Here is a tiny trained network, its code and every weight. The questions are about switching its units off for an input and a class, where a switched-off unit gives its printed mean instead of its output.

import numpy as np


def w(rows, s, z=0):
    codes = np.array(rows[::2]) - 128.0
    scale = np.full(codes.shape[1], s)
    scale[-1] = z or s
    return codes * scale


def f(y):
    return np.maximum(y, 0)


def log_softmax(a):
    a = a - a.max(-1, keepdims=True)
    return a - np.log(np.exp(a).sum(-1, keepdims=True))


def net(x, mask):
    res = np.array(x, float).reshape(1, 2) / 4 @ E
    y = f(res @ A[0][:, :-1].T + A[0][:, -1])
    res = res + np.where(mask, y, B[0][:, -1]) @ B[0][:, :-1]
    return log_softmax(res[-1] @ U[:, :-1].T + U[:, -1])


A, B = {}, {}
E = w([
[123,7,127,136,166,118,165,159,117,88],'x0',
[112,140,117,200,200,79,140,151,137,134],'x1',
],0.02)
A[0] = w([
[115,96,118,58,59,143,107,117,134,138,102],'N1',
[104,203,118,120,86,110,142,112,129,148,127],'N2',
[118,97,128,87,80,127,124,145,119,136,61],'N3',
[119,158,132,136,118,124,129,156,141,132,254],'N4',
[143,122,105,171,136,192,160,136,114,137,129],'N5',
[132,17,129,130,135,116,130,122,124,140,201],'N6',
[133,107,138,129,134,118,130,114,123,129,236],'N7',
[146,188,152,146,112,127,107,129,107,101,70],'N8',
[121,195,131,137,123,133,129,149,129,150,55],'N9',
[129,150,107,176,144,111,138,138,104,140,60],'N10',
[126,131,107,126,97,98,118,165,101,126,107],'N11',
[130,43,102,138,131,125,137,131,111,110,45],'N12',
[145,112,142,34,29,144,143,128,112,126,107],'N13',
[129,91,141,157,143,123,123,131,126,126,70],'N14',
[136,252,119,111,119,126,127,124,140,146,62],'N15',
[126,136,130,116,119,131,128,119,113,125,239],'N16',
[144,106,116,94,104,148,133,125,124,117,68],'N17',
[120,49,151,84,169,114,137,149,155,157,57],'N18',
[142,181,133,131,113,131,116,124,128,152,216],'N19',
[127,170,131,231,233,96,132,138,132,133,125],'N20',
],0.015,0.011)
B[0] = w([
[94,124,133,144,190,104,137,98,176,180,194],'N1',
[128,120,105,117,123,117,130,87,87,66,200],'N2',
[104,118,131,178,147,66,130,115,130,157,157],'N3',
[124,134,170,32,116,189,219,241,128,107,191],'N4',
[120,119,125,100,106,156,158,93,119,141,141],'N5',
[126,139,134,106,91,145,162,162,84,51,225],'N6',
[143,183,141,50,102,166,254,210,140,96,177],'N7',
[129,102,120,199,114,144,105,102,98,109,163],'N8',
[129,59,96,150,105,100,78,76,121,100,170],'N9',
[123,138,111,182,142,114,111,86,166,165,158],'N10',
[109,141,146,109,128,145,127,123,98,124,128],'N11',
[136,77,87,167,71,153,72,30,79,98,182],'N12',
[129,138,111,172,177,104,122,116,197,231,221],'N13',
[126,105,103,187,126,128,75,92,121,110,151],'N14',
[132,58,91,197,69,120,108,70,87,73,221],'N15',
[132,225,183,60,130,151,217,208,90,113,179],'N16',
[124,173,106,190,153,159,88,81,139,145,154],'N17',
[142,54,107,149,99,88,87,103,123,68,176],'N18',
[145,121,142,89,114,152,159,182,123,60,206],'N19',
[113,169,133,153,190,107,149,97,196,244,251],'N20',
],0.02,0.024)
U = w([
[129,81,99,154,79,129,149,79,113,64,112],'0',
[96,162,125,172,181,89,159,81,248,240,154],'1',
[140,187,176,17,112,185,184,234,136,113,254],'2',
[154,123,162,91,104,89,85,136,110,109,86],'3',
[132,142,161,128,140,99,86,110,163,152,80],'4',
[151,138,149,126,123,142,104,119,146,186,69],'5',
[159,163,149,90,138,112,47,111,67,145,84],'6',
],0.012,0.0066)

Each question gives the input, the list of numbers given to net, and the class t.
The units are the neurons (one row each of A and B). Each row of codes is followed by its name. A weight is (code - 128) times the scale printed after its matrix; where a second scale follows, it is the last column's (A, B and U).
mask holds one flag per neuron, in row order. A switched-off neuron (its flag False) gives its mean, the last column of its row in B, instead of its output. The means were averaged over made-up inputs and are rounded, as every weight is.
A unit's drop is (log p(t) with every unit on - log p(t) with that unit switched off) / (log p(t) with every unit on - log p(t) with every unit switched off).
top k neurons: the k neurons with the biggest drops, biggest first
drop of u: that unit's drop, to one decimal
input [6,-8], class 1: top 2 neurons	N13, N1
input [-5,2], class 0: top neuron	N15
input [5,-6], class 1: top 3 neurons	N13, N1, N15
input [-7,7], class 0: top 3 neurons	N15, N13, N2
input [-2,3], class 2: top 2 neurons	N13, N1
input [-7,-8], class 1: top 4 neurons	N13, N1, N6, N12
input [2,3], class 2: top 2 neurons	N13, N1
input [-1,-4], class 1: top 3 neurons	N13, N6, N1
input [-1,3], class 2: drop of N1	0.2
input [0,-3], class 2: drop of N20	1.6
input [1,1], class 2: drop of N12	0.0
input [3,1], class 2: drop of N15	0.8
